Each row, then one of two labels for whether it has a hidden trait; a new part has new ones:
[-2.68  1.30 -0.40  4.50 -2.00 -0.77  4.51 -0.97 -1.60  1.33  0.52 -0.06
 -1.99 -2.63 -1.14 -0.25 -1.21  1.85  0.28  3.02 -0.31 -2.60 -4.41 -0.94
  2.16 -0.87 -0.38  0.08  3.82  0.52 -0.74 -1.71 -0.94 -1.21 -0.74  2.44
 -0.01  4.35 -1.09  5.26 -1.90 -1.43  0.23  0.11 -2.95 -0.58 -3.09 -1.12
 -3.15 -0.26  0.26  0.03  4.65  1.71 -0.11 -1.55] => Jg
[-2.10  1.29 -4.63  1.50  5.26 -0.92 -0.31  2.64  1.85  2.01 -4.38  5.95
 -4.95 -3.80 -3.57  0.13 -0.31  1.79  1.60 -4.37 -2.89 -1.48 -5.29 -1.87
 -7.57  1.73  1.44 -3.21  4.37  4.45  7.30 -3.80  9.99 -0.39  3.10 -2.51
  0.01  4.55  2.64  1.86  4.84  2.28 -0.08 -0.20 -3.49  3.78 -0.01 -6.09
 -1.09 -1.29  3.31 -9.42  3.77 -2.40  0.25  1.76] => cm
[-1.20 -0.17 -0.08  6.03 -4.42 -1.33  4.89 -2.80 -1.89  2.00  1.64 -1.91
 -1.89 -2.25  0.21 -1.52 -2.21  1.09  0.19  3.58  0.97 -2.37 -7.71 -0.14
  3.25 -2.01 -1.48  0.94  3.42 -1.28 -2.85 -2.36  2.43 -1.49 -2.46  2.67
 -0.13  4.85 -1.91  8.09 -2.91 -1.94  0.25  0.33 -2.99 -0.35 -2.40 -0.13
 -1.95  0.38  1.20  1.34  0.89  0.25  0.32 -3.54] => Jg
[-5.23  2.61 -2.44  4.06  3.62  0.06  3.76  2.52  1.08  0.17 -2.75  4.28
 -3.29 -3.34 -2.98  0.87 -0.08  2.50  2.34 -1.57 -2.26 -0.84 -1.31 -2.35
 -5.34  1.98  2.40 -3.27  4.15  3.94  6.98  1.32  0.18 -0.29  3.54 -0.37
 -0.19  4.48  1.89 -0.13  1.31 -0.33 -0.27 -0.13 -2.04  0.68 -1.50 -5.42
 -1.96 -1.29  0.77 -4.99  8.14  0.28 -0.96  2.33] => cm
[-3.12  1.82 -2.84  3.66  2.24 -0.54  3.24  1.35  0.01  1.32 -2.26  2.32
 -3.58 -4.00 -2.78  0.26 -0.40  3.39  1.68  0.81 -1.41 -2.04 -3.90 -1.94
 -2.68  0.99  0.92 -2.08  4.05  2.69  4.25 -2.29  3.47 -0.89  1.70  0.51
  0.04  3.75  0.87  2.73  0.37 -0.27 -0.04 -0.16 -3.82  1.03 -2.51 -4.53
 -2.53 -1.15  0.90 -4.05  6.60  0.94 -0.31  0.27] => Jg
[-4.00  2.55 -2.02  3.54  3.60  0.05  3.42  2.77  0.99  0.25 -3.29  3.82
 -3.81 -3.16 -3.33  0.97  0.02  3.39  1.78 -0.80 -3.30 -1.77 -0.55 -2.28
 -3.94  2.08  1.89 -2.83  3.95  3.93  6.15  0.57 -1.32 -0.37  3.47 -0.06
 -0.10  3.33  1.73  0.55  0.90 -0.33 -0.13 -0.17 -2.22  0.58 -2.21 -5.36
 -2.02 -1.23  0.48 -5.00  8.70  0.88 -0.91  2.35] => cm
[-2.11  1.03 -2.99  3.91  1.33 -0.90  2.50  0.74 -0.17  2.18 -1.48  2.82
 -3.88 -4.33 -1.87 -0.51 -0.98  2.38  1.89  0.51 -1.38 -2.22 -6.07 -1.33
 -2.41  0.31  0.46 -1.56  5.38  2.58  2.99 -4.21  7.18 -1.06  1.01  0.42
  0.02  4.78  1.08  4.73  0.86 -0.32 -0.23 -0.10 -3.95  1.60 -1.86 -3.99
 -3.19 -0.88  1.76 -5.31  4.66  0.09  0.08 -0.78] => Jg
[-1.89  0.89 -4.00  2.75  2.87 -1.06  1.71  1.27  0.64  2.22 -2.93  4.09
 -5.12 -4.27 -3.07 -0.18 -0.74  2.39  2.09 -1.06 -2.71 -2.59 -6.45 -1.69
 -3.82  0.93  0.72 -2.46  4.42  3.55  4.35 -4.43  9.99 -0.96  1.82 -0.33
  0.08  4.70  1.30  4.35  2.35  0.74 -0.09 -0.17 -4.43  2.78 -1.54 -5.38
 -2.05 -1.12  2.14 -6.99  4.70 -0.47  0.18  0.17] => cm
[-3.05  1.58 -2.88  3.36  2.50 -0.45  3.36  1.53  0.46  1.54 -2.54  3.48
 -3.68 -3.72 -3.59  0.15 -0.51  3.07  2.17  0.04 -2.32 -2.02 -4.43 -1.96
 -3.97  1.19  1.22 -2.33  4.29  3.15  4.65 -1.88  4.12 -0.73  2.36  0.11
  0.01  4.57  1.23  2.23  1.08 -0.15 -0.15 -0.16 -3.27  1.51 -2.19 -5.35
 -2.80 -1.11  1.05 -6.17  6.37  0.36 -0.26  0.82] => cm
[-2.56  0.88 -1.57  4.75 -1.18 -0.68  4.15 -0.15 -0.86  1.39 -0.07  1.05
 -3.10 -3.13 -1.30 -0.75 -1.17  2.14  1.50  2.41 -0.28 -1.69 -5.35 -1.01
 -1.08 -0.33  0.09 -0.95  3.72  1.25  0.76 -1.54  1.40 -1.16  0.12  1.78
 -0.08  5.57 -0.37  5.60 -1.14 -1.66 -0.18  0.09 -3.34  0.05 -2.43 -1.45
 -2.73 -0.45  0.62 -1.74  4.55  0.76 -0.19 -1.16] => Jg
[-3.50  1.97 -1.25  4.98  0.38 -0.07  5.46  0.59 -0.85  0.08 -0.57  0.19
 -2.01 -3.00 -1.92  0.56 -0.38  3.01  1.42  3.15 -1.57 -1.82 -1.52 -1.63
 -0.29  0.61  0.93 -1.63  2.87  2.12  2.75  0.68 -5.64 -0.87  1.62  1.97
 -0.06  4.08 -0.16  2.07 -1.83 -1.74  0.01 -0.02 -2.20 -1.07 -3.43 -2.67
 -3.40 -0.82 -0.68 -0.72  6.50  2.33 -0.82  0.52] => Jg

Part 2:
[ 2.98 -0.62  2.06 -2.46  1.76 -0.75  3.10 -0.72  1.04 -0.36  0.25 -4.71
 -0.93  2.36  0.03  0.45  2.63 -2.14  0.67 -0.24 -2.19  1.72  0.63  2.45
  9.99  1.70  2.12  0.28  2.78 -1.07  0.57 -3.14  1.99 -2.52  4.93  1.54
 -0.03  2.03  0.90  4.80  0.75  4.58] => (67)
[ 1.40 -0.39  2.18  0.95  0.43  0.15  1.45  2.89 -1.24 -0.70 -2.35  0.47
 -1.83  0.45  0.59  1.00  1.80  2.51 -1.04 -0.18 -0.45  1.52 -1.81 -1.91
  2.00 -0.75 -0.24 -8.62 -0.97  1.72 -1.76  1.17 -1.49 -3.79 -0.78  1.63
 -0.54  1.99 -8.03  1.98 -2.58  3.90] => (67)
[-0.10  1.04 -0.33  0.97 -1.05 -1.59 -0.18 -0.34  0.46  1.18  0.68  5.57
  3.55 -3.04  0.96 -1.39 -0.26  2.09 -1.44  0.96  2.79  2.04  2.26 -5.27
 -3.40 -2.13 -4.23  0.27 -3.54  3.14 -0.97  2.14 -3.21  0.49  1.52 -2.91
  0.75  1.99 -5.84  1.11 -2.14  0.89] => (67)
[-0.56  1.22 -1.02 -1.41 -0.58 -1.32 -2.50 -5.05  1.76  0.75  5.33  3.48
  2.82 -3.43  0.23 -1.30 -0.54 -1.07  1.71  1.67  3.16  1.33  3.40 -0.56
 -4.03 -2.43  0.08  4.79 -0.89 -0.26  2.71  0.27 -0.18  3.58  1.53 -3.59
  0.90 -0.37  5.02 -1.69  1.50 -2.71] => (66)
[ 4.09 -0.48  6.47 -0.32  3.27 -1.31 -0.34 -0.93 -1.44  0.38  3.06  2.71
 -4.58 -2.46  0.97 -1.41  1.38  1.58  5.27  3.13  1.73  3.38 -3.32 -1.01
  8.11 -2.27 -1.41 -1.38  0.13 -2.05 -0.15  6.17  0.01  1.39  3.30 -2.59
  1.08  3.58 -1.50  3.52 -1.99 -1.65] => (67)
[-1.05  0.73 -2.48  0.85 -4.68  0.01 -0.81  1.46  1.45  1.69  1.47  0.08
  9.23  0.33  3.86  0.40 -5.05 -1.11 -5.35 -1.29  1.48 -1.84  3.37  3.00
  5.52  3.68  0.82 -1.67  0.52  0.60  3.84 -2.95 -1.35 -2.26  2.82  2.69
  1.58 -3.63  1.51 -2.20  2.19  3.19] => (66)
[-0.88  0.00 -0.63 -1.24 -0.77 -0.59 -0.93 -3.95  1.74 -0.66  2.29  0.11
 -2.12 -2.16 -0.57 -0.79 -0.33 -1.25  2.21  0.80  2.67  0.56  1.33  1.28
 -1.99  0.46  2.35  3.16  1.34 -2.83  3.06 -0.20  2.19  2.56  1.15 -2.60
  1.20 -0.71  6.94 -1.33  2.86 -4.50] => (66)
[-0.81 -0.26 -1.24 -0.87  0.69 -1.17  7.08 -1.54  3.54  1.07 -1.74 -3.70
  0.59  1.37 -1.27 -2.59  1.29 -3.02 -2.25 -1.80 -0.57 -1.68  5.45 -3.39
 -2.76  2.09 -3.07  2.27 -0.32  0.51 -4.95 -6.93  1.37  0.34  4.74 -1.85
  1.39  2.03  3.44  7.54 -0.44  0.98] => (66)
[-0.73  0.00  0.10 -1.48 -0.07 -3.11  5.18 -5.30  2.70 -0.15 -1.29 -1.66
  2.37  1.11 -1.54 -1.72  3.40 -1.20 -3.79 -0.74  0.83  0.22  4.13 -3.41
 -1.50  0.66  1.04  3.23 -0.77  0.91 -2.14 -7.87  1.68 -0.68  3.61 -4.46
  1.09  1.70 -1.04  6.27  1.45  1.60] => (67)
[ 1.42 -0.83  2.70 -0.44  0.03 -0.42  2.68  0.27 -0.32 -1.09 -2.11 -3.25
 -0.40  2.55  0.44  1.38  1.91  0.72 -1.70 -0.88 -1.26  1.81 -1.38  0.28
  8.56  2.64  2.85 -3.09  1.85  0.24 -0.41 -1.96  0.85 -4.80  1.89  2.29
 -0.28  0.63 -5.27  2.88 -0.51  5.15] => (67)
[ 0.32  0.09  0.22 -0.75 -3.01 -1.04  2.88 -0.09  3.45  0.46  2.02 -1.65
  4.16 -0.64  2.14 -0.90 -1.35 -1.26 -3.87 -0.70  2.36  1.06  4.37  1.18
  6.55  3.30  2.96 -0.54  0.94  0.16  2.08 -5.43  0.68 -2.98  6.63  0.49
  1.82 -0.03 -0.38  3.92  1.65  3.53] => (66)
[ 2.83 -1.04  3.11 -0.18  0.52  0.14 -0.49  1.02 -2.09 -0.37  0.24 -3.36
  2.69  3.05  1.49  1.98 -1.88 -0.93 -0.84 -0.33 -1.91 -0.25 -2.49  6.24
  9.99  4.97  4.15 -2.50  4.09 -2.79  2.75  0.52  1.46 -3.24  2.55  4.70
  0.79 -1.34  2.16  3.08  2.32  2.66] => (66)
[ 0.55  0.41  1.02 -2.17 -1.14 -0.98 -3.99 -5.80  0.09 -0.59  5.63  0.74
  1.65 -2.33  0.75  1.23 -1.02 -0.61  1.63  2.02  2.67  2.11  0.35  4.43
  5.23  0.84  5.87  3.06  3.26 -2.99  7.01  1.97  2.17  0.78  2.96 -0.53
  0.32 -1.34  5.14 -3.60  3.30 -1.82] => (66)
[ 1.78 -1.19  5.03 -1.04  0.63 -0.76  0.86 -2.19  0.07 -2.35  0.66 -2.59
 -5.90 -0.72 -0.73  0.38  2.08  0.78  2.26  1.11  1.37  3.14 -1.84  1.75
  7.14  2.16  5.52 -0.81  2.74 -3.73  1.24  0.16  3.22 -1.16  3.61 -1.58
  0.68  1.65  1.08  3.53  1.02 -0.12] => (67)
[ 0.11  0.20  0.70  2.10 -0.30 -0.58  1.95  2.52 -0.16  0.86 -1.91  3.09
  2.73 -0.05  0.76 -1.03 -0.39  2.28 -2.58 -0.39  0.76  0.43  0.77 -4.31
 -1.10 -1.40 -3.57 -2.60 -3.10  3.01 -2.90  0.93 -3.02 -1.32 -0.29 -0.93
  0.55  1.60 -7.04  2.56 -3.03  2.31] => (67)
[ 1.64  0.50  0.54 -2.74 -1.35 -1.67  3.65 -2.87  3.72  0.16  3.83 -1.89
  0.90 -1.38  1.12 -0.32  2.41 -1.10 -1.23  0.20  1.54  3.64  4.35  0.08
  7.74  0.02  0.95  1.35 -0.47  1.40  2.04 -4.39  0.95 -3.13  6.37 -0.09
  0.45  2.34 -2.55  5.45  0.71  4.25] => (66)
[ 0.63 -0.12  3.62 -0.20  1.69 -2.02 -1.04 -4.22 -0.97 -0.03  1.64  3.65
 -2.13 -2.86 -1.39 -1.52  2.07  1.37  2.62  2.32  2.60  2.65 -0.50 -3.60
 -1.51 -2.80 -1.09  1.88 -1.58 -1.32 -1.12  3.55  0.08  2.85  0.39 -5.71
  0.62  2.78  0.23  0.80 -0.92 -4.78] => (67)
